Here is a tiny trained network, its code and every weight. The questions are about switching its units off for an input and a target symbol, where a switched-off unit gives its printed mean instead of its output.

import numpy as np


def w(rows, s, z=0):
    codes = np.array(rows[::2]) - 128.0
    scale = np.full(codes.shape[1], s)
    scale[-1] = z or s
    return codes * scale


def norm(h):
    return h / np.sqrt((h * h).mean(-1, keepdims=True) + 1e-5)


def softmax(a):
    e = np.exp(a - a.max(-1, keepdims=True))
    return e / e.sum(-1, keepdims=True)


def log_softmax(a):
    a = a - a.max(-1, keepdims=True)
    return a - np.log(np.exp(a).sum(-1, keepdims=True))


def net(x, mask):
    ids = ['γεζηθμσφω'.index(c) for c in x.split()]
    T = len(ids)
    res = E[ids] + P[:T]
    u = 0
    for l in range(2):
        r = norm(res)
        for j in range(3):
            rows = slice(2 * j, 2 * j + 2)
            q, k, v = (r @ M[l][rows].T for M in (Q, K, V))
            z = softmax(np.where(np.tri(T) > 0, q @ k.T / 2**0.5, -1e9)) @ v
            o = O[l][rows]
            res = res + np.where(mask[u + j], z, o[:, -1]) @ o[:, :-1]
        u += 3
    return log_softmax(norm(res)[-1] @ U[:, :-1].T + U[:, -1])


Q, K, V, O = {}, {}, {}, {}
E = w([
[110,131,84,135,171,155,140,75],'γ',
[141,120,64,124,120,128,96,116],'ε',
[139,111,5,135,143,75,130,101],'ζ',
[139,183,141,59,101,124,98,58],'η',
[132,130,80,132,159,97,158,93],'θ',
[94,138,93,56,98,108,165,122],'μ',
[164,131,107,98,126,50,118,114],'σ',
[98,105,115,134,113,146,153,83],'φ',
[147,202,82,167,101,102,118,173],'ω',
],0.023)
P = w([
[123,124,70,149,82,96,98,86],'0',
[187,123,62,112,44,70,120,70],'1',
[7,152,118,161,100,72,42,93],'2',
[119,112,123,145,178,160,98,138],'3',
[193,117,130,121,65,104,126,113],'4',
[8,130,168,157,113,92,71,118],'5',
[129,110,158,161,187,163,125,160],'6',
[193,120,173,147,89,128,157,135],'7',
[29,108,206,169,98,117,95,150],'8',
[135,115,182,179,186,164,135,172],'9',
[191,126,169,129,79,133,156,127],'10',
],0.012)
Q[0] = w([
[81,134,170,166,155,110,138,104],'0.h1',
[251,126,113,131,144,199,147,176],'0.h1',
[140,141,122,149,54,67,164,100],'0.h2',
[45,130,153,137,164,85,48,161],'0.h2',
[20,145,78,166,93,61,131,63],'0.h3',
[43,156,144,136,211,144,83,167],'0.h3',
],0.012)
K[0] = w([
[58,111,241,137,103,130,193,178],'0.h1',
[125,254,43,101,90,180,33,124],'0.h1',
[106,175,191,28,51,77,157,123],'0.h2',
[164,41,55,233,135,97,101,98],'0.h2',
[164,51,237,168,141,145,189,236],'0.h3',
[73,112,202,106,138,97,78,194],'0.h3',
],0.0099)
V[0] = w([
[157,104,182,157,85,185,70,169],'0.h1',
[188,161,107,83,195,86,128,167],'0.h1',
[149,190,168,91,162,160,109,91],'0.h2',
[165,89,151,215,159,124,85,108],'0.h2',
[79,163,93,112,103,148,185,171],'0.h3',
[166,98,154,10,91,115,178,134],'0.h3',
],0.012)
O[0] = w([
[96,157,80,92,194,116,83,136,3],'0.h1',
[84,129,161,160,166,123,166,86,100],'0.h1',
[190,157,123,201,83,203,87,47,89],'0.h2',
[108,127,211,128,120,113,11,81,94],'0.h2',
[95,145,105,97,50,252,113,83,133],'0.h3',
[126,108,162,59,113,143,169,134,96],'0.h3',
],0.012)
Q[1] = w([
[109,186,132,119,147,132,109,247],'1.h1',
[119,132,156,96,195,115,100,69],'1.h1',
[169,166,65,118,112,82,191,120],'1.h2',
[115,211,111,55,207,142,108,114],'1.h2',
[52,119,152,147,22,64,104,143],'1.h3',
[119,203,130,170,150,172,129,162],'1.h3',
],0.011)
K[1] = w([
[131,247,107,110,105,103,136,178],'1.h1',
[162,94,154,98,148,148,107,146],'1.h1',
[178,188,76,110,39,34,183,130],'1.h2',
[157,188,60,75,142,131,121,55],'1.h2',
[198,172,158,153,198,180,151,199],'1.h3',
[1,140,164,189,9,92,96,168],'1.h3',
],0.0092)
V[1] = w([
[116,68,69,160,228,161,123,219],'1.h1',
[201,179,80,151,156,147,170,172],'1.h1',
[94,70,92,144,144,161,63,232],'1.h2',
[176,81,60,146,50,82,188,196],'1.h2',
[105,208,157,205,95,108,164,223],'1.h3',
[94,23,61,111,155,143,167,2],'1.h3',
],0.0074)
O[1] = w([
[146,126,85,132,31,169,189,110,99],'1.h1',
[3,175,166,129,191,126,116,105,131],'1.h1',
[170,92,190,196,171,76,163,160,101],'1.h2',
[70,170,155,121,188,188,67,99,249],'1.h2',
[73,182,58,108,143,117,131,133,153],'1.h3',
[215,110,198,151,193,184,107,255,169],'1.h3',
],0.0094,0.013)
U = w([
[249,175,100,190,63,175,127,65,174],'γ',
[202,89,63,144,149,71,112,129,220],'ε',
[144,100,46,158,154,137,213,207,213],'ζ',
[202,194,160,71,118,93,88,72,252],'η',
[81,117,220,222,137,158,123,110,84],'θ',
[84,34,168,80,90,219,138,122,89],'μ',
[121,111,220,58,218,65,185,105,33],'σ',
[126,129,98,52,148,152,10,214,32],'φ',
[55,186,89,133,78,105,104,82,112],'ω',
],0.011,0.0024)

Each question gives the input, a string of symbols that net reads in full, and the target symbol t.
The units are the heads (2 rows each of Q, K, V and O). Each row of codes is followed by its name. A weight is (code - 128) times the scale printed after its matrix; where a second scale follows, it is the last column's (O and U).
mask holds one flag per head, layer by layer. A switched-off head (its flag False) gives its mean, the last column of its rows in O, instead of its output. The means were averaged over made-up inputs and are rounded, as every weight is.
A unit's drop is (log p(t) with every unit on - log p(t) with that unit switched off) / (log p(t) with every unit on - log p(t) with every unit switched off).
The circuit of an input: a set's keep is (log p(t) with only the set's units on - log p(t) with every unit switched off) / (log p(t) with every unit on - log p(t) with every unit switched off). Starting from all 6 units, units are removed one at a time, each time the one whose removal leaves the highest keep (on an exact tie, the one counted first), for as long as the keep stays at least 0.8.
circuit, biggest first: the units of the circuit, biggest drop first
heads that matter: for each layer, one digit per head in row order, 1 if its drop is at least 0.15 and else 0, layers parted by /
drop when u is switched off: that unit's drop, to one decimal
input θ θ ω θ ω σ, target ω: heads that matter => 001 / 001
input μ θ η ω φ ε, target ω: heads that matter => 000 / 101
input μ ζ γ, target μ: heads that matter => 001 / 000
input θ ε θ μ η θ, target μ: heads that matter => 001 / 000
input θ σ ε, target σ: heads that matter => 001 / 000
input θ φ ζ, target φ: circuit, biggest first => [1.h3, 1.h2]
input ζ ε φ ω θ μ φ θ μ, target φ: circuit, biggest first => [0.h1]
input θ θ θ ε ε θ ε η ε θ, target ε: circuit, biggest first => [0.h2, 1.h2, 1.h1]
input μ σ θ μ φ σ, target φ: heads that matter => 100 / 000
input θ μ ε σ ω ζ θ ω μ, target ω: heads that matter => 000 / 001
input θ ε μ ω ζ, target ζ: heads that matter => 010 / 000
input ε θ θ, target θ: heads that matter => 100 / 001
input φ φ ω φ φ ε γ, target γ: circuit, biggest first => [0.h2, 1.h1]
input θ ζ θ θ θ θ η γ, target γ: heads that matter => 010 / 000
input ω φ σ φ ω γ, target ω: circuit, biggest first => [1.h3]
input θ ζ θ ζ ζ η θ σ μ, target σ: circuit, biggest first => [0.h3, 0.h2]
input θ θ θ ζ ζ θ θ, target θ: circuit, biggest first => [0.h1, 0.h2]
input ω μ θ ω η, target γ: drop when 1.h2 is switched off => 0.0
input θ η ω φ ω θ η φ ζ μ σ, target ζ: drop when 1.h1 is switched off => 0.1
input φ φ μ, target φ: drop when 1.h1 is switched off => 0.1
input μ σ φ φ σ, target ζ: drop when 0.h2 is switched off => 1.6
input ε η ω σ, target σ: circuit, biggest first => [0.h1]
